Below are the code and all the weights of a small trained network. Each question names an input and a class and asks about switching units off, where a switched-off unit gives its printed mean instead of its output.

import numpy as np


def w(rows, s, z=0):
    codes = np.array(rows[::2]) - 128.0
    scale = np.full(codes.shape[1], s)
    scale[-1] = z or s
    return codes * scale


def norm(h):
    return h / np.sqrt((h * h).mean(-1, keepdims=True) + 1e-5)


def f(y):
    return y / 2 * (1 + np.tanh(0.7978845608 * (y + 0.044715 * y**3)))


def log_softmax(a):
    a = a - a.max(-1, keepdims=True)
    return a - np.log(np.exp(a).sum(-1, keepdims=True))


def net(x, mask):
    res = np.array(x, float).reshape(1, 5) / 4 @ E
    u = 0
    for l in range(3):
        y = f(norm(res) @ A[l][:, :-1].T + A[l][:, -1])
        res = res + np.where(mask[u : u + 4], y, B[l][:, -1]) @ B[l][:, :-1]
        u += 4
    return log_softmax(norm(res)[-1] @ U[:, :-1].T + U[:, -1])


A, B = {}, {}
E = w([
[43,112,253,122],'x0',
[179,26,158,217],'x1',
[255,78,168,15],'x2',
[31,83,56,102],'x3',
[114,98,191,140],'x4',
],0.0053)
A[0] = w([
[140,106,67,56,83],'0.n1',
[207,106,151,96,78],'0.n2',
[111,156,171,108,127],'0.n3',
[144,143,247,66,5],'0.n4',
],0.012,0.003)
B[0] = w([
[133,63,111,2,230],'0.n1',
[85,185,98,175,230],'0.n2',
[158,119,105,131,172],'0.n3',
[143,219,202,106,253],'0.n4',
],0.0085,0.0033)
A[1] = w([
[87,103,140,61,39],'1.n1',
[255,164,90,151,160],'1.n2',
[176,106,97,79,99],'1.n3',
[127,34,189,173,3],'1.n4',
],0.009,0.0027)
B[1] = w([
[179,195,82,185,158],'1.n1',
[219,127,119,247,254],'1.n2',
[141,27,2,77,184],'1.n3',
[122,48,130,40,153],'1.n4',
],0.0058,0.0028)
A[2] = w([
[132,153,212,253,70],'2.n1',
[183,136,119,62,2],'2.n2',
[81,183,93,214,134],'2.n3',
[225,97,138,152,36],'2.n4',
],0.007,0.0047)
B[2] = w([
[139,136,112,7,242],'2.n1',
[85,209,2,63,95],'2.n2',
[10,114,75,150,252],'2.n3',
[102,197,105,188,120],'2.n4',
],0.0068,0.0021)
U = w([
[156,20,76,128,3],'0',
[110,29,210,159,84],'1',
[176,145,49,16,158],'2',
[194,216,243,109,219],'3',
[3,166,87,177,180],'4',
[229,141,76,236,158],'5',
],0.015,0.0031)

Each question gives the input, the list of numbers given to net, and the class t.
The units are the neurons (one row each of A and B). Each row of codes is followed by its name. A weight is (code - 128) times the scale printed after its matrix; where a second scale follows, it is the last column's (A, B and U).
mask holds one flag per neuron, layer by layer. A switched-off neuron (its flag False) gives its mean, the last column of its row in B, instead of its output. The means were averaged over made-up inputs and are rounded, as every weight is.
A unit's drop is (log p(t) with every unit on - log p(t) with that unit switched off) / (log p(t) with every unit on - log p(t) with every unit switched off).
The circuit of an input: a set's keep is (log p(t) with only the set's units on - log p(t) with every unit switched off) / (log p(t) with every unit on - log p(t) with every unit switched off). Starting from all 12 units, units are removed one at a time, each time the one whose removal leaves the highest keep (on an exact tie, the one counted first), for as long as the keep stays at least 0.8.
circuit, biggest first: the units of the circuit, biggest drop first
top k neurons: the k neurons with the biggest drops, biggest first
top k neurons in layer l: the k neurons of layer l with the biggest drops, biggest first
drop when u is switched off: that unit's drop, to one decimal
input [-5,1,8,-8,5], class 5: circuit, biggest first	1.n2
input [-2,5,-7,-7,6], class 1: top 2 neurons	0.n4; 0.n2
input [-4,3,5,-3,8], class 5: top 2 neurons	1.n2; 0.n2
input [0,0,8,3,7], class 3: top 2 neurons in layer 0	0.n4; 0.n2
input [-4,5,8,1,-3], class 5: top 2 neurons in layer 2	2.n1; 2.n4
input [0,8,-3,4,-5], class 1: top 3 neurons	0.n2; 1.n4; 1.n1
input [-1,0,6,-4,-4], class 5: top 2 neurons	1.n2; 0.n2
input [0,5,-2,1,-2], class 1: top 2 neurons in layer 0	0.n2; 0.n1
input [-6,-8,2,-7,5], class 5: top 2 neurons	1.n2; 2.n1
input [-1,6,-8,-5,-6], class 4: top 2 neurons in layer 2	2.n3; 2.n1
input [6,1,1,1,-6], class 3: drop when 0.n4 is switched off	0.1
input [8,1,-1,3,8], class 3: drop when 0.n4 is switched off	0.6
input [6,-1,0,2,6], class 3: drop when 0.n4 is switched off	0.4
input [8,1,7,5,-5], class 3: top neuron	0.n4
